Here is a tiny trained network, its code and every weight. The questions are about switching its units off for an input and a target symbol, where a switched-off unit gives its printed mean instead of its output.

import numpy as np


def w(rows, s, z=0):
    codes = np.array(rows[::2]) - 128.0
    scale = np.full(codes.shape[1], s)
    scale[-1] = z or s
    return codes * scale


def f(y):
    return y / 2 * (1 + np.tanh(0.7978845608 * (y + 0.044715 * y**3)))


def softmax(a):
    e = np.exp(a - a.max(-1, keepdims=True))
    return e / e.sum(-1, keepdims=True)


def log_softmax(a):
    a = a - a.max(-1, keepdims=True)
    return a - np.log(np.exp(a).sum(-1, keepdims=True))


def net(x, mask):
    ids = ['αγηθμφψ'.index(c) for c in x.split()]
    T = len(ids)
    res = E[ids] + P[:T]
    r = res
    for j in range(2):
        rows = slice(2 * j, 2 * j + 2)
        q, k, v = (r @ M[0][rows].T for M in (Q, K, V))
        z = softmax(np.where(np.tri(T) > 0, q @ k.T / 2**0.5, -1e9)) @ v
        o = O[0][rows]
        res = res + np.where(mask[j], z, o[:, -1]) @ o[:, :-1]
    y = f(res @ A[0][:, :-1].T + A[0][:, -1])
    res = res + np.where(mask[2:6], y, B[0][:, -1]) @ B[0][:, :-1]
    return log_softmax(res[-1] @ U[:, :-1].T + U[:, -1])


Q, K, V, O, A, B = {}, {}, {}, {}, {}, {}
E = w([
[215,35,83,150,101,87,234],'α',
[120,115,38,172,173,126,188],'γ',
[154,111,105,142,134,104,169],'η',
[195,102,150,92,125,66,120],'θ',
[94,170,44,126,155,146,155],'μ',
[102,245,154,51,85,95,68],'φ',
[81,173,232,254,33,188,186],'ψ',
],0.0068)
P = w([
[188,92,82,184,101,122,21],'0',
[145,148,84,114,254,81,195],'1',
[167,95,216,67,156,131,191],'2',
[148,97,72,143,80,207,114],'3',
[116,185,95,140,179,62,202],'4',
[55,171,114,204,113,96,140],'5',
[105,86,151,141,41,197,131],'6',
[81,141,166,156,71,40,200],'7',
],0.0093)
Q[0] = w([
[43,180,31,220,123,83,68],'head 1',
[139,101,143,106,129,209,2],'head 1',
[126,167,75,111,129,65,176],'head 2',
[97,225,120,121,138,10,223],'head 2',
],0.0074)
K[0] = w([
[123,142,225,1,198,144,227],'head 1',
[193,103,51,174,217,70,181],'head 1',
[52,119,191,129,79,153,202],'head 2',
[56,168,220,152,71,123,218],'head 2',
],0.0082)
V[0] = w([
[179,142,254,88,46,77,53],'head 1',
[221,21,109,172,147,116,147],'head 1',
[168,146,79,61,192,83,138],'head 2',
[88,133,187,215,99,163,137],'head 2',
],0.0079)
O[0] = w([
[170,252,112,106,123,18,82,181],'head 1',
[253,56,118,235,138,162,58,253],'head 1',
[50,87,119,159,96,60,151,184],'head 2',
[205,186,124,108,173,191,133,108],'head 2',
],0.0079,0.0024)
A[0] = w([
[171,131,200,191,95,106,84,190],'neuron 1',
[66,216,162,97,250,109,237,251],'neuron 2',
[235,51,99,199,40,237,25,179],'neuron 3',
[133,62,143,196,94,198,254,182],'neuron 4',
],0.0045,0.0027)
B[0] = w([
[80,165,77,146,121,92,43,180],'neuron 1',
[158,150,255,68,154,129,253,214],'neuron 2',
[12,209,62,15,152,105,144,255],'neuron 3',
[123,186,56,75,122,224,65,207],'neuron 4',
],0.0055,0.0048)
U = w([
[99,191,32,105,101,145,35,189],'α',
[90,101,116,72,93,190,127,199],'γ',
[146,110,141,186,140,129,116,61],'η',
[188,101,151,255,93,64,107,133],'θ',
[93,85,142,138,121,147,170,237],'μ',
[42,137,163,51,110,43,185,7],'φ',
[245,188,173,109,183,216,137,109],'ψ',
],0.0057,0.0019)

Each question gives the input, a string of symbols that net reads in full, and the target symbol t.
The units are the heads (2 rows each of Q, K, V and O) and the neurons (one row each of A and B). Each row of codes is followed by its name. A weight is (code - 128) times the scale printed after its matrix; where a second scale follows, it is the last column's (O, A, B and U).
mask holds one flag per unit, heads first, then neurons. A switched-off unit (its flag False) gives its mean, the last column of its rows in O or B, instead of its output. The means were averaged over made-up inputs and are rounded, as every weight is.
A unit's drop is (log p(t) with every unit on - log p(t) with that unit switched off) / (log p(t) with every unit on - log p(t) with every unit switched off).
The circuit of an input: a set's keep is (log p(t) with only the set's units on - log p(t) with every unit switched off) / (log p(t) with every unit on - log p(t) with every unit switched off). Starting from all 6 units, units are removed one at a time, each time the one whose removal leaves the highest keep (on an exact tie, the one counted first), for as long as the keep stays at least 0.8.
units of the circuit, in order: the units of the circuit, biggest drop first
k most important neurons: the k neurons with the biggest drops, biggest first
which heads matter: for each layer, one digit per head in row order, 1 if its drop is at least 0.15 and else 0, layers parted by /
drop when u is switched off: that unit's drop, to one decimal
input α φ φ γ ψ, target ψ: units of the circuit, in order -> (head 2)
input φ α φ α μ α, target φ: which heads matter -> 10
input μ α θ γ θ, target θ: units of the circuit, in order -> (neuron 3; head 2; head 1)
input θ α α, target θ: units of the circuit, in order -> (head 1; head 2)
input α φ ψ α ψ θ, target ψ: which heads matter -> 01
input μ μ θ ψ μ, target ψ: which heads matter -> 01
input ψ η γ α, target α: units of the circuit, in order -> (neuron 3; neuron 4; neuron 2)
input θ μ θ η θ, target θ: units of the circuit, in order -> (neuron 3; head 1; head 2)
input φ γ θ, target φ: which heads matter -> 11
input η θ φ α φ θ ψ, target α: 2 most important neurons -> (neuron 4; neuron 2)
input φ φ α, target φ: which heads matter -> 11
input θ γ α, target θ: which heads matter -> 11
input α θ φ φ θ, target φ: 2 most important neurons -> (neuron 2; neuron 4)
input α γ ψ, target α: 3 most important neurons -> (neuron 3; neuron 4; neuron 1)
input μ α φ γ η η, target φ: which heads matter -> 10
input γ ψ η θ α φ ψ γ, target ψ: drop when head 2 is switched off -> 1.0
input θ μ η, target θ: drop when neuron 1 is switched off -> 0.0
input φ θ η, target φ: drop when head 1 is switched off -> 1.1
input θ φ ψ, target θ: drop when head 2 is switched off -> 0.1
